-.26  -.26
-.27  -.32
-.24  -.67
-.30  .01
->
-.26  -.26
-.27  -.32
-.24  -.67

.50  -.16  .43  .28
.36  -.11  .40  .27
.35  -.22  .38  .23
.21  .03  .21  .31
.31  -.11  .36  .22
->
.50  -.16
.36  -.11
.35  -.22

-.56  -.30
-.24  .01
.42  -.64
-.63  -.22
->
-.56  -.30
-.24  .01
.42  -.64

.19  .20
.59  .32
.03  -.18
.69  .32
.67  .33
->
.19  .20
.59  .32
.03  -.18

.47  .11  .03  -.10
.55  .44  .26  -.17
.65  -.37  -.30  .07
->
.47  .11
.55  .44
.65  -.37

.29  -.11  .44  .03
.14  -.56  -.14  .55
.09  -.36  -.52  .00
-.39  .15  .26  -.06
->
.29  -.11
.14  -.56
.09  -.36

.03  .05  .35  .07  .01
.02  .02  .62  .10  .03
.01  .04  .47  .18  .02
->
.03  .05
.02  .02
.01  .04

.56  .47
.53  .49
.58  .47
.55  .48
.66  .37
->
.56  .47
.53  .49
.58  .47
---
.02  .22  .09  .38
.23  -.24  .16  .36
-.55  .17  .16  -.05
-.18  -.41  .14  -.18
.28  -.23  .07  .25
->
.02  -.24  .16  -.18

-.35  -.18  -.51
-.01  -.19  -.46
.04  -.20  .02
-.09  -.18  -.12
-.01  -.20  .45
->
-.35  -.19  .02

-.62  -.57  .63  -.60
.42  -.05  -.17  -.24
->
-.62  -.05

-.09  -.20  -.59
-.06  -.25  .22
-.13  -.22  -.17
->
-.09  -.25  -.17

-.02  .38  -.69
.01  .10  -.04
->
-.02  .10

.01  .52
.07  .02
->
.01  .02

.21  .26
.02  .36
-.56  .02
.14  -.39
-.20  .68
->
.21  .36

.01  .16  -.32  .13  -.19
.05  -.11  .24  .02  .01
.00  .27  -.62  .20  -.36
.05  -.35  .61  -.13  .06
.09  -.36  .64  -.06  -.01
->
.01  -.11  -.62  -.13  -.01
---
-.04  -.09  .12  .00
.20  -.24  .44  .51
.22  -.02  -.11  -.60
->
-.04  -.09
.20  -.24
.22  -.02

-.15  .57  -.03
-.14  .57  -.07
.18  .22  -.11
-.01  .54  -.29
.51  -.37  -.05
->
-.15  .57
-.14  .57
.18  .22

-.03  -.03  .00  -.04
-.10  -.62  -.05  -.19
.07  .03  -.04  -.11
.38  -.27  .37  .05
->
-.03  -.03
-.10  -.62
.07  .03

-.44  .27  -.46  .09
-.03  -.19  -.50  -.31
-.37  .23  .25  .32
-.05  -.19  -.51  -.30
->
-.44  .27
-.03  -.19
-.37  .23

.28  .56
.29  -.58
.15  .29
.13  -.17
->
.28  .56
.29  -.58
.15  .29

-.13  .00  -.55  .40  .15
-.11  -.12  .41  -.22  .16
.02  -.01  .02  .00  -.23
->
-.13  .00
-.11  -.12
.02  -.01

.10  -.38
-.23  -.16
-.02  .18
-.03  .69
->
.10  -.38
-.23  -.16
-.02  .18

-.33  .37  -.48  .41
.01  -.41  .35  .11
.48  -.23  -.06  .00
.25  -.29  .42  -.14
.48  .18  .45  .51
->
-.33  .37
.01  -.41
.48  -.23
---
-.06  -.19  .50  -.33  -.21  -.29
-.02  -.16  -.47  -.14  -.20  -.28
-.16  -.16  .05  .08  -.21  -.20
-.24  -.15  -.15  -.47  -.23  -.23
-.18  -.18  -.04  .32  -.22  -.22
->
-.06  -.19  .50  -.33  -.21  -.29
-.16  -.16  .05  .08  -.21  -.20
-.18  -.18  -.04  .32  -.22  -.22

-.26  -.09
-.21  -.19
.10  -.29
.03  .16
.17  -.05
-.05  -.07
-.09  .11
.21  .00
-.64  -.05
-.07  .07
.13  .09
->
-.26  -.09
.10  -.29
.17  -.05
-.09  .11
-.64  -.05
.13  .09

-.14  .36  -.08  .45  -.10  -.22  -.01  -.09  -.10  -.02  -.60  -.30  -.06  -.18  -.09
-.09  -.11  .08  -.33  -.12  .09  .10  -.13  -.11  -.28  -.03  .28  -.14  -.04  -.01
->
-.14  .36  -.08  .45  -.10  -.22  -.01  -.09  -.10  -.02  -.60  -.30  -.06  -.18  -.09

.42  .11  -.27
-.40  .58  -.43
.16  .67  -.26
->
.42  .11  -.27
.16  .67  -.26

.20  .22  .12  .15  .28  .13  -.01  -.30  -.23  -.37
-.28  -.19  .00  -.25  .03  -.09  .12  .02  -.20  .11
-.42  -.09  -.12  -.48  -.14  .05  -.11  -.01  -.25  -.16
.18  .34  .05  .35  .06  .51  .45  .26  .00  -.26
.22  .24  -.08  .19  .40  .47  .31  .20  .15  -.28
-.21  .17  -.09  -.23  -.13  -.09  -.01  .23  .20  .06
.22  .16  .12  .12  .10  -.05  -.51  -.23  -.08  -.29
->
.20  .22  .12  .15  .28  .13  -.01  -.30  -.23  -.37
-.42  -.09  -.12  -.48  -.14  .05  -.11  -.01  -.25  -.16
.22  .24  -.08  .19  .40  .47  .31  .20  .15  -.28
.22  .16  .12  .12  .10  -.05  -.51  -.23  -.08  -.29

-.10  .42  -.12
-.36  .32  -.07
.11  -.48  .05
-.44  -.21  -.36
-.16  .46  -.02
-.10  -.42  -.38
.53  -.18  .22
.52  .30  -.14
.19  .26  -.18
-.30  -.07  .15
.45  -.54  .45
->
-.10  .42  -.12
.11  -.48  .05
-.16  .46  -.02
.53  -.18  .22
.19  .26  -.18
.45  -.54  .45

-.15  -.65  .22  -.20  -.24  -.12  -.42
-.14  -.37  -.17  -.22  -.22  -.12  -.26
-.19  .40  .19  -.17  -.26  -.28  .30
-.14  -.48  -.42  -.21  -.24  -.13  -.30
-.14  -.34  .27  -.23  -.18  -.10  -.31
-.15  -.04  -.42  -.18  -.26  -.21  .04
->
-.15  -.65  .22  -.20  -.24  -.12  -.42
-.19  .40  .19  -.17  -.26  -.28  .30
-.14  -.34  .27  -.23  -.18  -.10  -.31

.70  -.53  .28  -.44  .11  -.30  .43  .02  -.50  -.43  .43  .23  -.24
.69  .32  .31  -.13  .62  -.14  -.34  -.30  -.16  .57  -.38  .49  -.26
.42  -.69  -.50  .11  -.12  .05  .48  -.15  .24  -.12  .01  .35  -.20
-.41  -.63  -.03  -.06  .47  -.27  -.26  .37  -.29  .18  .17  -.15  -.02
-.30  -.64  -.10  .34  -.64  .29  -.03  .54  .49  -.51  .53  -.56  .42
->
.70  -.53  .28  -.44  .11  -.30  .43  .02  -.50  -.43  .43  .23  -.24
.42  -.69  -.50  .11  -.12  .05  .48  -.15  .24  -.12  .01  .35  -.20
-.30  -.64  -.10  .34  -.64  .29  -.03  .54  .49  -.51  .53  -.56  .42

-.12  -.48
-.30  -.55
.07  -.15
->
-.12  -.48
.07  -.15
